[  0   7 -85 -18] -> -18, 0

[-106   64  -59   42] -> 42, -106

[-21 -15  10  46  73  79  65] -> 65, -21

[80 72 50 46 50  0 25] -> 25, 80

[-83 -79 -33 -83] -> -83, -83

[[  2  97 -35  11 -72 -44  81]
 [  5 106 -44  18 -77 -52  83]] -> 81, 5

[[ 12 -24 -32 -21 -39]
 [  4  15  -2 -34 -44]
 [ 35 -65  20  76  30]] -> -39, 35

[[-11  59 108   3 -21  11 -29]
 [ -4 -10 -67  21  27 -12  -2]] -> -29, -4

[[ -45   65  -20  -62 -106  -71   17]
 [  73  -72   38   70  -38   82  -42]] -> 17, 73
---
-33    4  -34    3   27  -19  -17
 23  -12   20  -12  -36    2    7
-23    3  -27    0   15  -21  -13
| 15

523  276  181  956
700  882  804  521
424  244  864  819
| 244

5684  4714  1335  9311  5473
6354  7081  8679  3231  6704
2356  6642  4907  6940  1782
| 4907

9  5  0  8
2  1  2  1
1  0  2  0
| 0

7  3  6  2  2  7
7  5  6  3  5  6
6  5  5  5  5  6
| 5

48  15  57  66  31  84  79
19  26  57  11  20  53  55
47  59  39  40  55  29  32
| 55
---
[5331 7553 9419 3373 2135 6371 4100] ans = 4100
[3 3 9 8 0 7] ans = 7
[44  9 84 58] ans = 58
[206  23  30  83] ans = 83
[ 239  583  828 -291  761  552 -713] ans = -713
[446 110  80 626 792] ans = 792
[84 82 80 17] ans = 17
---
Input:
[[  27  -29   21  -43  -47   18  -10]
 [  54  -27 -102  -18   22    6   14]
 [ -20  103  -43  -29  -25   -7   36]]
Output: -18, 103

Input: [ 14 -15 108  53 -27]
Output: 108, 108

Input:
[[ 68  57 -15  33  32]
 [-11  14 -77   8  -2]
 [-32   6   6  46 -19]]
Output: -77, 68

Input: [ -2  33 -12  73 -30  49  97]
Output: 73, 97

Input:
[[-55 -27  36  -9   0]
 [-41  -2  53 -50 -80]
 [  7  -5  12 -16 -24]]
Output: 53, 53

Input: [  3 -18  15 -53 -15 -54 -83]
Output: -53, 15

Input: [ 22 -10  88  41 -43  99  -7]
Output: 41, 99

Input: [ -82  -15    8  -28   12 -104   20]
Output: -28, 20
---
[-34  79 -39 -61 -12 -68 -50] → -61, 79
[-96  56  17 -28 -43 104  93] → -28, 104
[-56   2 -46  97 100 -79 -88] → 97, 100
[-108  -65   71  -81  -77] → 71, 71
[-90  23 -78  98 -42] → -78, 98
[-52  55  36 -79  63] → 36, 63
[ 14  87 -98 -21  32  91 -84] → -21, 91
[-84 -57  24  37  52] → 24, 52
[ 26 102 -18  11 -59 -13  85] → 11, 102
[-29  98   3 -14 -50  -1 -26] → -14, 98
---
[ 1.61  0.64  1.10 -1.58 -1.22]
1.61

[[ 0.13 -0.09  0.05  0.14]
 [ 0.14 -0.11  0.06 -0.11]
 [-0.12  0.16  0.07  0.02]]
0.13

[ 0.696 -1.066  1.138  0.014 -0.915  0.774  1.295]
0.696

[-1.12  1.12 -0.18  1.36  1.82 -1.01  0.14]
-1.12

[ 0.02 -0.09 -0.12 -0.03  0.10  0.16]
0.02

[[-1.4 -1.2 -1.0 -0.8 -0.5 -0.2]
 [-0.8 -1.4 -0.8 -1.0 -0.4  1.2]]
-1.4
---
array([[  10,   30,  -10,  -29,   29,  -29,  -11],
       [-107,   32,  102,  -27,   30,  -27,  100],
       [  34,   31,  -33,  -30,   29,  -30,  -34]])
-34

array([[ 69,  33, -75,  81,  93,  57, -94],
       [-34,  56, -65,  66,  21,  61,   5],
       [-72, -32,  74, -80, -92, -56,  93]])
93

array([[-25, -71, -62, -59],
       [ 16,  52,  58,  25],
       [-36, -46, -57, -78]])
-78

array([[-30,  21,  16, -65,  63,  -9],
       [-43,  25,  31, -28,   8, -14],
       [-41,  16,  18, -65,  85,  -6]])
-6

array([[ -54,   -3,   51,  -28,   13,   18],
       [ -45,  -26,   -6,   52,   -2, -108],
       [  10,   13,   35,   13,   47,  -65]])
-65

array([[-75, -87, -53,  87,  58,  60],
       [-76, -87, -54,  88,  58,  60],
       [-76, -87, -53,  87,  58,  60]])
60
---
array([[6152, 6225, 6301, 3988, 4818, 4231],
       [9337, 7778, 7715, 5008, 5645, 2820],
       [6197, 6140, 6408, 4108, 5055, 4113]]) ans = 6197

array([[5, 7, 5, 2],
       [6, 8, 1, 2],
       [8, 5, 4, 0]]) ans = 8

array([[470, 504, 111, 501],
       [468, 460, 855, 488],
       [517, 494, 124, 448]]) ans = 517

array([[7, 2, 7, 7],
       [7, 6, 7, 7],
       [7, 9, 8, 7]]) ans = 7

array([[5, 3, 2, 2, 3, 2, 5],
       [6, 8, 2, 7, 3, 2, 6],
       [1, 1, 7, 2, 7, 7, 1]]) ans = 1

array([[ 30, -25,  26,  21, -32,  26,  24],
       [  7, -26, -17,  33, -24,  -4,  30],
       [-32,  24, -32, -23,  27, -28, -33]]) ans = -32

array([[-27,  39, -24, -27],
       [ -2,  -3,  26,  -4],
       [-23,  38, -28, -22]]) ans = -23

array([[3, 6, 7, 3, 2],
       [3, 2, 3, 6, 7],
       [2, 2, 6, 7, 3]]) ans = 2
